Below are the code and all the weights of a small trained network. Each question names an input and a target symbol and asks about switching units off, where a switched-off unit gives its printed mean instead of its output.

import numpy as np


def w(rows, s, z=0):
    codes = np.array(rows[::2]) - 128.0
    scale = np.full(codes.shape[1], s)
    scale[-1] = z or s
    return codes * scale


def norm(h):
    return h / np.sqrt((h * h).mean(-1, keepdims=True) + 1e-5)


def f(y):
    return y / 2 * (1 + np.tanh(0.7978845608 * (y + 0.044715 * y**3)))


def softmax(a):
    e = np.exp(a - a.max(-1, keepdims=True))
    return e / e.sum(-1, keepdims=True)


def log_softmax(a):
    a = a - a.max(-1, keepdims=True)
    return a - np.log(np.exp(a).sum(-1, keepdims=True))


def net(x, mask):
    ids = ['ΛΣβγεζηθμπτφω'.index(c) for c in x.split()]
    T = len(ids)
    res = E[ids] + P[:T]
    u = 0
    for l in range(2):
        r = norm(res)
        for j in range(2):
            rows = slice(3 * j, 3 * j + 3)
            q, k, v = (r @ M[l][rows].T for M in (Q, K, V))
            z = softmax(np.where(np.tri(T) > 0, q @ k.T / 3**0.5, -1e9)) @ v
            o = O[l][rows]
            res = res + np.where(mask[u + j], z, o[:, -1]) @ o[:, :-1]
        u += 2
        y = f(norm(res) @ A[l][:, :-1].T + A[l][:, -1])
        res = res + np.where(mask[u : u + 12], y, B[l][:, -1]) @ B[l][:, :-1]
        u += 12
    return log_softmax(norm(res)[-1] @ U[:, :-1].T + U[:, -1])


Q, K, V, O, A, B = {}, {}, {}, {}, {}, {}
E = w([
[131,132,75],'Λ',
[65,100,179],'Σ',
[98,156,88],'β',
[59,182,125],'γ',
[138,136,122],'ε',
[124,120,129],'ζ',
[117,112,128],'η',
[145,198,128],'θ',
[101,157,89],'μ',
[253,26,147],'π',
[63,162,127],'τ',
[201,72,124],'φ',
[191,138,158],'ω',
],0.011)
P = w([
[2,61,217],'0',
[184,181,95],'1',
[113,153,132],'2',
[105,49,192],'3',
[181,184,95],'4',
[107,153,137],'5',
[107,49,193],'6',
[179,185,93],'7',
[102,152,138],'8',
[110,49,199],'9',
[180,183,94],'10',
[105,141,138],'11',
],0.0043)
Q[0] = w([
[112,254,121],'0.h0',
[50,254,56],'0.h0',
[90,80,68],'0.h0',
[115,110,212],'0.h1',
[168,213,169],'0.h1',
[239,202,211],'0.h1',
],0.005)
K[0] = w([
[137,208,126],'0.h0',
[203,255,68],'0.h0',
[165,85,79],'0.h0',
[89,71,70],'0.h1',
[145,157,61],'0.h1',
[150,150,41],'0.h1',
],0.008)
V[0] = w([
[160,241,107],'0.h0',
[161,103,27],'0.h0',
[133,122,112],'0.h0',
[92,60,42],'0.h1',
[89,165,213],'0.h1',
[163,117,4],'0.h1',
],0.0022)
O[0] = w([
[9,159,205,250],'0.h0',
[186,242,255,199],'0.h0',
[123,154,151,137],'0.h0',
[68,37,145,197],'0.h1',
[85,177,225,177],'0.h1',
[86,62,20,100],'0.h1',
],0.0016,0.00024)
A[0] = w([
[228,148,115,2],'0.n0',
[207,139,107,27],'0.n1',
[16,98,161,121],'0.n2',
[92,193,2,109],'0.n3',
[167,154,176,118],'0.n4',
[130,158,158,117],'0.n5',
[110,158,54,24],'0.n6',
[86,146,172,146],'0.n7',
[79,129,151,105],'0.n8',
[131,147,207,144],'0.n9',
[167,61,127,175],'0.n10',
[107,200,80,47],'0.n11',
],0.007,0.0025)
B[0] = w([
[185,99,94,142],'0.n0',
[156,109,99,135],'0.n1',
[255,136,82,202],'0.n2',
[29,138,199,254],'0.n3',
[111,115,73,132],'0.n4',
[166,134,102,128],'0.n5',
[78,141,163,145],'0.n6',
[199,110,100,156],'0.n7',
[214,123,103,139],'0.n8',
[138,59,87,150],'0.n9',
[112,45,154,171],'0.n10',
[109,196,152,163],'0.n11',
],0.0051,0.0034)
Q[1] = w([
[134,246,151],'1.h0',
[35,99,253],'1.h0',
[169,249,119],'1.h0',
[169,102,62],'1.h1',
[176,161,28],'1.h1',
[211,119,53],'1.h1',
],0.012)
K[1] = w([
[124,179,228],'1.h0',
[6,151,44],'1.h0',
[152,175,244],'1.h0',
[203,80,84],'1.h1',
[121,72,59],'1.h1',
[162,85,67],'1.h1',
],0.014)
V[1] = w([
[93,54,47],'1.h0',
[120,153,2],'1.h0',
[77,200,88],'1.h0',
[186,157,248],'1.h1',
[182,117,45],'1.h1',
[100,134,156],'1.h1',
],0.0044)
O[1] = w([
[37,51,69,185],'1.h0',
[151,108,23,250],'1.h0',
[255,86,94,186],'1.h0',
[224,117,170,85],'1.h1',
[79,143,169,116],'1.h1',
[155,120,102,138],'1.h1',
],0.0039,0.00025)
A[1] = w([
[154,221,73,142],'1.n0',
[87,96,32,118],'1.n1',
[191,235,126,2],'1.n2',
[216,129,123,68],'1.n3',
[88,212,70,105],'1.n4',
[88,118,255,149],'1.n5',
[184,76,116,144],'1.n6',
[132,128,59,98],'1.n7',
[130,129,96,120],'1.n8',
[175,87,171,133],'1.n9',
[170,125,189,101],'1.n10',
[141,130,139,127],'1.n11',
],0.0084,0.0071)
B[1] = w([
[138,64,135,253],'1.n0',
[172,151,173,139],'1.n1',
[137,141,254,149],'1.n2',
[134,100,98,135],'1.n3',
[93,64,125,222],'1.n4',
[173,206,155,219],'1.n5',
[107,181,120,227],'1.n6',
[143,130,159,105],'1.n7',
[136,123,144,118],'1.n8',
[78,169,133,201],'1.n9',
[100,126,141,135],'1.n10',
[117,134,132,131],'1.n11',
],0.0077,0.0031)
U = w([
[7,1,67,143],'Λ',
[187,223,143,158],'Σ',
[241,163,218,30],'β',
[77,119,160,43],'γ',
[78,160,127,219],'ε',
[127,87,192,35],'ζ',
[202,89,91,215],'η',
[123,197,1,195],'θ',
[55,136,136,74],'μ',
[242,158,80,155],'π',
[101,91,211,2],'τ',
[165,147,225,95],'φ',
[178,121,27,190],'ω',
],0.012,0.0044)

Each question gives the input, a string of symbols that net reads in full, and the target symbol t.
The units are the heads (3 rows each of Q, K, V and O) and the neurons (one row each of A and B). Each row of codes is followed by its name. A weight is (code - 128) times the scale printed after its matrix; where a second scale follows, it is the last column's (O, A, B and U).
mask holds one flag per unit, layer by layer, with each layer's heads first. A switched-off unit (its flag False) gives its mean, the last column of its rows in O or B, instead of its output. The means were averaged over made-up inputs and are rounded, as every weight is.
A unit's drop is (log p(t) with every unit on - log p(t) with that unit switched off) / (log p(t) with every unit on - log p(t) with every unit switched off).
The circuit of an input: a set's keep is (log p(t) with only the set's units on - log p(t) with every unit switched off) / (log p(t) with every unit on - log p(t) with every unit switched off). Starting from the 12 units with the biggest drops (on a tie, the unit counted first), units are removed one at a time, each time the one whose removal leaves the highest keep (on an exact tie, the one counted first), for as long as the keep stays at least 0.8.
units of the circuit, in order: the units of the circuit, biggest drop first
k most important neurons: the k neurons with the biggest drops, biggest first
heads that matter: for each layer, one digit per head in row order, 1 if its drop is at least 0.15 and else 0, layers parted by /
drop of u: that unit's drop, to one decimal
input Σ ζ Λ Σ Σ Λ ζ Σ Λ Λ Σ, target θ: 3 most important neurons => 0.n2, 0.n3, 0.n9
input Λ Σ Σ θ η θ τ, target Λ: 3 most important neurons => 0.n2, 0.n3, 0.n10
input Σ Λ β Λ μ φ, target Λ: heads that matter => 00 / 10
input Λ Σ Σ θ, target Λ: 2 most important neurons => 0.n3, 0.n4
input θ Λ Λ Σ, target β: 3 most important neurons => 1.n4, 0.n2, 1.n0
input Λ Λ η Λ π Λ γ, target Λ: 3 most important neurons => 0.n3, 0.n7, 0.n2
input μ Λ Σ Λ, target η: 4 most important neurons => 0.n2, 1.n1, 1.n5, 0.n11
input Λ μ Σ θ ζ Λ ε Λ φ, target Λ: units of the circuit, in order => 1.h0, 0.n2
input Λ θ φ Σ Λ θ π, target Λ: heads that matter => 00 / 10
input β Λ π Σ θ Λ Σ μ ω, target θ: 3 most important neurons => 0.n3, 0.n0, 0.n4
input μ μ Λ Λ ω η ω, target η: 4 most important neurons => 0.n2, 1.n4, 0.n10, 1.n5
input μ π Λ Λ, target η: 4 most important neurons => 0.n2, 1.n1, 1.n5, 1.n4
input Λ θ ω, target θ: 3 most important neurons => 0.n11, 0.n9, 0.n0
input φ Σ ζ, target π: heads that matter => 01 / 00
input Λ τ θ Λ β Λ ω ω φ τ, target Λ: 3 most important neurons => 0.n10, 0.n2, 0.n3
input Λ μ Λ θ, target Λ: heads that matter => 00 / 01
input Λ ω τ ε, target Λ: most important neuron => 0.n2
input τ Λ ω Λ Σ Λ ω γ φ Λ, target π: drop of 0.n6 => 0.7
input θ Λ Σ μ, target β: drop of 1.h0 => 0.1
input Λ Σ Λ ω, target Λ: drop of 0.n2 => 1.2
